In the rows, 128 means zero.
Facts:
Ψ(betri, tunen); Ψ(boplil, brenodon); Ψ(botril, draraklu); Ψ(bragra, komusem); Ψ(bredel, stalem); Ψ(bresto, komusem)
Ψ(briflen, veten); Ψ(brigra, taski); Ψ(broko, bruklan); Ψ(brotrok, bruklan); Ψ(brozom, zipen); Ψ(brubuk, flibrom)
Ψ(brufor, bresto); Ψ(bruklan, flibrom); Ψ(brumom, flesi); Ψ(budrori, driflarum); Ψ(bulak, stalem); Ψ(dadiple, muni)
Ψ(dadrim, komusem); Ψ(dedus, plagus); Ψ(difle, flibrom); Ψ(dimagros, trozado); Ψ(drafam, kagetrul); Ψ(draraklu, fuda)
Ψ(drestul, driflarum); Ψ(driflarum, leser); Ψ(drodrir, bruklan); Ψ(dufil, taski); Ψ(fabir, tunen); Ψ(favebros, reskel)
Ψ(fegres, brenodon); Ψ(fera, skunu); Ψ(flesi, komusem); Ψ(fluklum, difle); Ψ(fotra, muni); Ψ(fubror, naskofik)
Ψ(fuda, naskofik); Ψ(fugrok, difle); Ψ(galu, trozado); Ψ(gazur, kagetrul); Ψ(gino, reskel); Ψ(grevum, plagus)
Ψ(griflum, lavul); Ψ(groni, sokar); Ψ(grudem, plobru); Ψ(grumos, draraklu); Ψ(grunis, skunu); Ψ(gruplu, bruklan)
Ψ(grustom, flibrom); Ψ(gruven, bresto); Ψ(gugren, sokar); Ψ(guplas, reskel); Ψ(gusir, plagus); Ψ(kaler, reskel)
Ψ(kefun, brugra); Ψ(kidruk, flibrom); Ψ(kises, plobru); Ψ(klaka, plonir); Ψ(klefo, fazazor); Ψ(klinupo, tunen)
Ψ(kloguplam, flibrom); Ψ(klota, brugra); Ψ(losun, brenodon); Ψ(lovuk, muni); Ψ(lumem, boplil); Ψ(memom, bresto)
Ψ(mestin, brugra); Ψ(mudenon, pledrarar); Ψ(mugrum, gebran); Ψ(muni, broka); Ψ(nima, broka); Ψ(notrun, bresto)
Ψ(nugram, flesi); Ψ(nuse, gugren); Ψ(nusem, draraklu); Ψ(paru, taski); Ψ(pasa, boplil); Ψ(pidepo, plonir)
Ψ(plagus, kagetrul); Ψ(platredak, flesi); Ψ(pledrarar, komusem); Ψ(plibe, bresto); Ψ(plobru, flibrom); Ψ(plonir, broka)
Ψ(plubrus, driflarum); Ψ(pluklo, sutro); Ψ(posko, zopla); Ψ(rabrekluk, pledrarar); Ψ(redi, tunen); Ψ(reskel, brugra)
Ψ(rifa, stalem); Ψ(rireris, gugren); Ψ(rubrul, draraklu); Ψ(rutotur, tunen); Ψ(satron, bruklan); Ψ(seple, brugra)
Ψ(skerol, boplil); Ψ(skorek, groni); Ψ(skunu, kagetrul); Ψ(skuvos, plonir); Ψ(skuzo, plobru); Ψ(stada, leser)
Ψ(stalem, flibrom); Ψ(stugre, flesi); Ψ(stuzan, lavul); Ψ(sustas, zipen); Ψ(sutro, fubror); Ψ(tadi, flibrom)
Ψ(taski, kagetrul); Ψ(tezolas, muni); Ψ(tiflus, plagus); Ψ(tinus, brugra); Ψ(tribevu, reskel); Ψ(tritre, plonir)
Ψ(tritu, plobru); Ψ(troplem, reskel); Ψ(trozado, brugra); Ψ(trurom, bruklan); Ψ(trutrok, fazazor); Ψ(tunen, leser)
Ψ(vegrel, komusem); Ψ(veten, brenodon); Ψ(vitin, brugra); Ψ(vivu, flesi); Ψ(vokadrak, taski); Ψ(vupe, komusem)
Ψ(vuser, gugren); Ψ(zipen, naskofik); Ψ(zopla, muni); Ψ(zorel, stalem); Ψ(zubrebu, taski); τ(brozom, guplas)
τ(bruklan, nugram); τ(bruklan, sustas); τ(budrori, brugra); τ(budrori, stada); τ(bulak, bragra); τ(dadrim, galu)
τ(dimagros, plobru); τ(dimagros, muni); τ(fluklum, nugram); τ(fluklum, vokadrak); τ(fluklum, stada); τ(gebran, brenodon)
τ(gebran, trozado); τ(gebran, draraklu); τ(gebran, flibrom); τ(gino, drestul); τ(gino, lumem); τ(gino, fotra)
τ(gino, gugren); τ(gino, rabrekluk); τ(gino, troplem); τ(gusir, grudem); τ(gusir, pidepo); τ(gusir, fabir)
τ(gusir, skuvos); τ(kagetrul, fugrok); τ(kefun, rutotur); τ(kefun, tritu); τ(kefun, paru); τ(kefun, sustas)
τ(kidruk, driflarum); τ(kidruk, galu); τ(kidruk, fera); τ(kises, vokadrak); τ(lovuk, tinus); τ(nima, gruplu)
τ(pasa, tunen); τ(pasa, grumos); τ(pasa, trutrok); τ(pasa, plonir); τ(pasa, grevum); τ(pledrarar, klinupo)
τ(reskel, klinupo); τ(satron, bragra); τ(satron, betri); τ(skunu, grumos); τ(skunu, fegres); τ(skunu, posko)
τ(skunu, klota); τ(skuzo, tezolas); τ(skuzo, fubror); τ(sokar, skerol); τ(sokar, sustas); τ(stalem, trozado)
τ(stalem, mudenon); τ(stalem, seple); τ(stuzan, klefo); τ(stuzan, botril); τ(stuzan, notrun); τ(stuzan, brigra)
τ(stuzan, posko); τ(stuzan, sustas); τ(sutro, plobru); τ(sutro, komusem); τ(sutro, draraklu); τ(taski, dadiple)
τ(taski, brigra); τ(taski, klaka); τ(taski, zipen); τ(tritre, bresto); τ(tritre, gugren); τ(tritre, brotrok)
τ(trurom, drodrir); τ(trurom, vupe); τ(trurom, skuvos); τ(trurom, lavul); τ(veten, dedus); τ(veten, skerol)
τ(veten, trutrok); τ(veten, vitin); τ(veten, rabrekluk); τ(vivu, leser); τ(vivu, draraklu); τ(vivu, boplil)
τ(vuser, grudem); τ(vuser, trozado); τ(vuser, betri); τ(vuser, muni); τ(vuser, fera); τ(zopla, memom)
τ(zorel, lavul); τ(zubrebu, bragra); τ(zubrebu, seple); γ(betri, fabir); γ(betri, redi); γ(broko, drodrir)
γ(brotrok, broko); γ(brozom, sustas); γ(brubuk, kloguplam); γ(budrori, drestul); γ(fabir, rutotur); γ(fabir, betri)
γ(favebros, gino); γ(favebros, tribevu); γ(galu, dimagros); γ(gino, kaler); γ(grudem, skuzo); γ(grunis, fera)
γ(gruplu, satron); γ(grustom, brubuk); γ(guplas, kaler); γ(gusir, tiflus); γ(kefun, mestin); γ(kefun, tinus)
γ(kises, tritu); γ(klaka, skuvos); γ(kloguplam, tadi); γ(klota, mestin); γ(klota, kefun); γ(mestin, klota)
γ(mestin, seple); γ(nusem, rubrul); γ(pidepo, tritre); γ(platredak, brumom); γ(plibe, brufor); γ(redi, rutotur)
γ(rifa, zorel); γ(rireris, nuse); γ(rubrul, botril); γ(satron, drodrir); γ(seple, tinus); γ(skuzo, kises)
γ(stugre, nugram); γ(sustas, brozom); γ(tadi, brubuk); γ(tritu, skuzo); γ(troplem, kaler); γ(vegrel, dadrim)
γ(vitin, seple); γ(vivu, nugram); γ(vokadrak, zubrebu); Φ(betri, pasa); Φ(boplil, nima); Φ(bragra, kagetrul)
Φ(brenodon, gruven); Φ(bresto, plobru); Φ(briflen, boplil); Φ(broko, mestin); Φ(bruklan, brozom); Φ(bulak, flesi)
Φ(dadrim, botril); Φ(drafam, plonir); Φ(draraklu, fugrok); Φ(driflarum, galu); Φ(fabir, troplem); Φ(favebros, plagus)
Φ(fegres, dadrim); Φ(fera, zipen); Φ(flesi, dadiple); Φ(flibrom, klefo); Φ(fluklum, paru); Φ(galu, brenodon)
Φ(gazur, notrun); Φ(gino, vokadrak); Φ(grumos, tunen); Φ(gugren, drestul); Φ(guplas, gruplu); Φ(kagetrul, skunu)
Φ(kaler, kises); Φ(kidruk, draraklu); Φ(kises, zubrebu); Φ(klaka, fluklum); Φ(klefo, bragra); Φ(kloguplam, seple)
Φ(klota, drafam); Φ(lavul, kidruk); Φ(losun, pluklo); Φ(lovuk, plibe); Φ(memom, plubrus); Φ(muni, tiflus)
Φ(naskofik, posko); Φ(nima, bresto); Φ(nusem, klinupo); Φ(paru, vegrel); Φ(pidepo, kaler); Φ(plagus, rireris)
Φ(platredak, nusem); Φ(pledrarar, dimagros); Φ(plibe, skuvos); Φ(plobru, mugrum); Φ(plubrus, grunis); Φ(pluklo, gugren)
Φ(rabrekluk, klaka); Φ(rubrul, stada); Φ(rutotur, grustom); Φ(satron, mudenon); Φ(skorek, lovuk); Φ(skuvos, fegres)
Φ(stada, tritre); Φ(sustas, brumom); Φ(tiflus, griflum); Φ(tritre, pledrarar); Φ(tritu, lavul); Φ(troplem, leser)
Φ(trutrok, driflarum); Φ(tunen, rifa); Φ(vegrel, naskofik); Φ(vitin, trurom); Φ(vokadrak, tritu); Φ(vupe, bulak)
Φ(zipen, grumos); Φ(zopla, losun); η(betri, c); η(botril, j); η(bragra, g); η(bredel, h)
η(briflen, k); η(brigra, d); η(broko, q); η(brufor, g); η(budrori, c); η(bulak, j)
η(dadiple, a); η(dedus, q); η(dimagros, a); η(drafam, k); η(drestul, r); η(drodrir, l)
η(dufil, p); η(fabir, i); η(favebros, b); η(fegres, a); η(fera, k); η(fugrok, p)
η(galu, e); η(gazur, e); η(gino, q); η(grevum, g); η(grudem, m); η(grumos, a)
η(grunis, g); η(gruplu, b); η(grustom, s); η(gruven, j); η(guplas, c); η(gusir, c)
η(kefun, n); η(kises, i); η(klefo, j); η(kloguplam, a); η(klota, j); η(losun, b)
η(lumem, m); η(memom, a); η(mestin, q); η(mudenon, p); η(mugrum, a); η(nima, f)
η(notrun, l); η(nugram, e); η(nuse, d); η(nusem, c); η(pasa, l); η(pidepo, a)
η(platredak, b); η(plubrus, i); η(pluklo, o); η(rabrekluk, l); η(redi, g); η(rifa, o)
η(rireris, a); η(rutotur, q); η(satron, i); η(seple, g); η(skerol, g); η(skuvos, j)
η(skuzo, p); η(stugre, r); η(stuzan, a); η(tadi, p); η(tiflus, a); η(tinus, h)
η(tritu, g); η(troplem, s); η(trurom, n); η(vegrel, j); η(vitin, e); η(vivu, l)
η(vokadrak, n); η(vupe, f); η(vuser, c); η(zubrebu, s)

Known rows:
[121 116  69 150 164 142 124 144  95  93 134 154 164 120 110  94  97 158
 160 100 102 134 137 148 168 114 114 130 107 125 130 157 121] : plagus
[123 109  75 149 175 134 132 137  94 100 124 147 168 124 106  96  99 156
 175 106  99 144 138 143 165 111 124 133 100 131 142 165 130] : taski
[112 110  92 139 163 194  90 143 111 134 151 173 157 130 123  97  88 152
 153  87  95 112 127 146 151 115 129 113 101 133 163 167 134] : guplas
[118 124  60 148 164 131 120 133  91  77 124 160 163 122 122  98  79 159
 160  87 100 141 138 136 171 135 103 129 121 134 112 148 119] : leser
[117 112  60 142 168 150 123 118  89  98  97 151 173 126  86  91  84 171
 172  95  99 142 134 122 180 119 127 127 124 144 120 148 149] : pasa
[118 120  94 131 143 162 109 138  93 113 146 170 167 141 114 101  83 161
 157  75  97 121 124 150 193 132 138 124 122 133 144 159 147] : brotrok
[111 126  97 150 141 156 141 151  85  97 141 147 162 126 119 107  73 146
 172  83  98 145 134 147 179 126 128 121 108 128 142 148 153] : bredel
[157 111  32 167 178 117 184 144  71 117 163 108 167  88  69 117  79 203
 190 129  96 148 158 207 228 140 164 149 116  95  49 131 141] : kefun
[105 126 112 167 148 181 141 154  82 121 145 154 159 116 125  81  71 134
 168  96  94 140 123 147 149 112 137 113 100 111 144 150 137] : kloguplam
[ 86 121  58 181 127 185 117 130 109 128 142 145 133 179  79  93 104 182
 124 104  98 145 150 143 156 102 163 104 108  98 122 142 118] : rabrekluk
[116 111  74 153 163 142 126 144 100  93 139 156 164 122 112  94  96 155
 157  97  98 131 137 144 168 116 117 124 103 123 128 153 119] : brugra
[118 113  93 161 152 166 128 156  88 115 151 134 159 109 128  97  85 146
 167 100  92 135 138 156 161 108 132 106 103 115 146 153 138] : gazur
[117 114  62 143 159 149 116 129  95  85 123 153 157 123 112  97  77 159
 168  76  96 139 138 138 180 131 112 118 119 136 115 139 143] : klinupo
[112 127  69 172 174 171 144 125  76  84 104 133 152  98 129  79  61 140
 183  85 100 162 140 131 145 122 103 102 119 139 117 137 142] : dimagros
[120  84  99 140 160 154 139 166 112 123 127 147 173  87 124  89  76 145
 164 148  79 103  98 160 228  96 102 132  89 113 158 146 139] : skorek
[125  89  87 141 170 143 140 152 105 108 105 147 172  86 128  91  69 149
 180 137  83 109 104 154 226 109 101 126 100 131 148 146 148] : lovuk
[115 110  79 160 157 159 126 144  84 104 136 155 157 115 122  83  83 144
 168  81  91 140 133 154 161 127 130 103 102 123 130 137 127] : skerol
[100 126  97 151 151 186 137 143  93 125 143 174 159 124 101  79  74 149
 160 106  94 123 113 131 159 100 135 131  95 119 131 148 144] : broko
[107 127  86 142 160 181 135 134  89 106 126 168 161 126 100  85  76 154
 165  96  97 134 119 133 167 116 121 128 106 128 125 145 146] : tadi
[104 103  72 135 155 149 113 122  94 101 103 154 158 132  89  90  73 166
 172  92  89 143 134 122 173 139 121 136  94 127  98 133 132] : notrun

Rows:
No name comes twice in this set of rows, the named rows included.
[110 129  95 149 148 155 140 163  89 103 159 161 165 128 115 102  89 155
 147 110  99 122 127 143 170 108 124 139  95 106 138 157 119] : flibrom
[113 111  65 156 171 175 116 132  90 113 129 173 161 116  99  73  85 159
 157  92  95 131 127 139 162 113 130 109 114 128 116 136 136] : dedus
[117 115  87 138 160 186  88 136 104 112 139 173 154 136 138  93  93 146
 159  69  99 120 131 155 162 132 119  99 116 144 175 158 143] : troplem
[102 127  89 141 144 170 136 151  94 121 142 151 174 129  89  93  73 162
 152 111  96 117 128 109 176  85 133 146 105 120 129 162 151] : satron
[103 128  90 153 162 171 152 134  85 103 118 162 156 122  91  84  76 153
 173 109 101 141 120 126 161 100 119 130 104 129 128 141 152] : skuzo
[ 92 126  82 153 152 173 136 145 101  71 103 150 133 110 102  84  89 130
 172 101 103 144 135 103 147  66  84  94  88 139 157 123 159] : kaler
[120 122  81 149 158 150 124 159  95 100 156 152 158 120 117  97  93 156
 142 112  98 118 135 146 162 103 116 135  98 108 131 156 115] : muni
[121 110  62 149 174 130 130 126  91  86 109 147 169 121 110  97  92 160
 179  88 101 158 137 140 168 131 118 133 118 143 130 160 129] : skunu
[111 147  60 163 150 152 116 128  75  82 148 151 142 165  96 104 108 170
 151  65 116 167 175 131 107 123 142 124 120 122 119 160 111] : naskofik
[118 114  73 148 158 155 121 142  90  98 134 149 156 120 110  99  84 157
 163  94  97 132 140 140 173 116 116 117 109 123 124 144 135] : tezolas
[115 107  95 165 173 165 139 133  79 121 121 137 163 110 117  85  76 145
 192  89  91 159 136 147 136 129 139 115 101 127 135 156 137] : stuzan
[159 116  30 174 182 139 179 152  75 126 179 137 169  89  66 106  83 197
 173 139  90 134 145 216 213 131 166 145 101  79  33 119 130] : klota
[114 108  62 142 154 155 116 131  96 112 128 154 174 123  86  88  81 168
 157  98  96 125 137 114 178  99 126 132 112 122 107 151 140] : plubrus
[119 132  83 121 150 163 116 146 106  97 161 170 152 144 113 130  76 166
 157  87  99 116 130 155 202 140 118 145 114 137 140 155 155] : grudem
[117 107  96 143 161 192  82 139 107 151 159 161 164 131 137  89  81 154
 155  76  92 107 132 150 146 124 142 111 109 130 163 185 129] : favebros

Now the same nodes, written a new way:
Known rows:
[148 118 123 112 110 124 149 140 109 128 147 136 128] : drestul
[109 124  87 140  96 127 128 133 149 107 144 124 100] : botril
[107 171 164 178 145 117 117 129 149  81 147 113 168] : guplas
[139 125 126 116 166 107 115 130 127  95 123 106 106] : tritre
[134 152 176 167 161  90 128 146 164 114 121 129 168] : vokadrak
[147 137 119 119 158 102 117 136 126 104 135 128  94] : gugren
[119 132 139  94 136 134 138 155 168  69 128 123 108] : rabrekluk
[142 124 153 150 178 119 126 157 145 116 122 152  82] : pluklo
[137 106 121 128 110 131 150 139 116 125 125 126 123] : stuzan
[125 128 144 115 159 115 129 147 129  99 124 141  96] : vupe
[113 129 134 184 101  88 113 135 106 104 134 107 179] : brozom
[153 129 116 121 162  94 122 147 132 104 131 111 101] : naskofik
[126 134 124 107 156 102 114 143 125  91 121 136 101] : bresto
[134 119 117 117  99 131 148 144 120 132 147 137 118] : dadiple
[144 130 123 117 168 107 121 126 136 103 135 113 101] : plagus
[129 110 101 132 120 113 138 136 109 128 132 111 109] : gebran
[150 137 122 114 159 104 112 138 137  99 137 124  98] : stada
[126 114 102 127 118 114 136 131 110 133 132 123 112] : fazazor
[117 130  87 109 110 108 144 103 121 121 139 113 119] : brigra
[118 139 111 115 154 107 123 121 141  80 130 104 102] : losun

Rows:
No name comes twice in this set of rows, the named rows included.
[142 120 147 117 153 131 142 139 133  99 131 119 114] : tiflus
[103 118 112 101  85 140 154 154 144 107 131 130 121] : notrun
[130 151 104 150  76  94 113 105 145  92 108 121 183] : gruplu
[118 110 111 117  93 139 158 142 145 109 124 104 124] : pasa
[135 138 111 124  75 137 164 143 153  97 125 118 112] : drodrir
[151 195 143 164 150  76 128 141 159  88 119  98 191] : tritu

The same nodes again, as new rows of numbers:
Known rows:
[212 146 109 110 133 113 140 173 179 130 154  64 117] : grustom
[117 119 106  77 113 122 140 188 105 144 139  90 113] : losun
[115 130 107  83 129 134 136 178 110 141 137  99 119] : klefo
[104 129 104  84 123 133 138 171 115 154 117 102 119] : fazazor
[104 124 119  98 134 133 127 176  98 163 126 106 124] : trutrok
[102 148  79  63 114 125 151 165 107 160 117 101 135] : veten
[135 173 177 125 130  76 140 166 180 217 141  46 130] : gino
[117 147  71  78 109 131 155 173 115 155 124  90 130] : reskel
[100 129 104  85 125 135 137 172 109 149 121 106 122] : gugren
[168 146 137 101 130 127 140 176 144 156 147  78 129] : rireris
[ 96 129 111  81 120 136 135 176 113 153 118 105 118] : plagus
[179 140 165 117 135 129 128 182 151 175 153  64 126] : guplas
[100 149  81  59 115 127 151 164 105 158 110 108 138] : sokar
[175 137 147  99 124 118 137 185 149 160 160  59 124] : troplem
[178 139 122  79 117 167 150 159  82 147 158 105 113] : vegrel
[109 140  90  48 118 130 129 191 109 157 137  78 103] : botril
[193 150 120 133 146 117 128 169 167 154 151  68 108] : tadi
[195 140 106 105 143 119 140 168 167 130 144  77 122] : rifa
[107 138 107  83 121 142 139 177 107 140 139  92 117] : brufor
[201 115 219  66 144  90 155 160 133 184 134  84 143] : klota

Rows:
No name comes twice in this set of rows, the named rows included.
[200 130 178  38 134  97 177 161 148 178 128  84 176] : kefun
[158 144  35  79 130 134 152 177 143 110 137  90 141] : trurom
[188 144 173  53 132 106 163 149 140 160 137  81 125] : seple
[123 141  68  73 140 116 146 156 126 158 106 113 136] : bruklan
[193 141 134 140 155 116 117 173 161 172 149  77 117] : kloguplam
[174 128 188 105 154 124 135 172 141 187 139  86 142] : vitin
[154 141 170 122 133 113 141 161 117 189 141  85 131] : sustas
[159 151 136  93 115 121 148 162 144 150 149  69 114] : grunis
[147 150  47  56 132 121 144 162 111 135 139  88 107] : bulak
[160 144 154 114 136 136 134 172 144 168 146  79 134] : galu

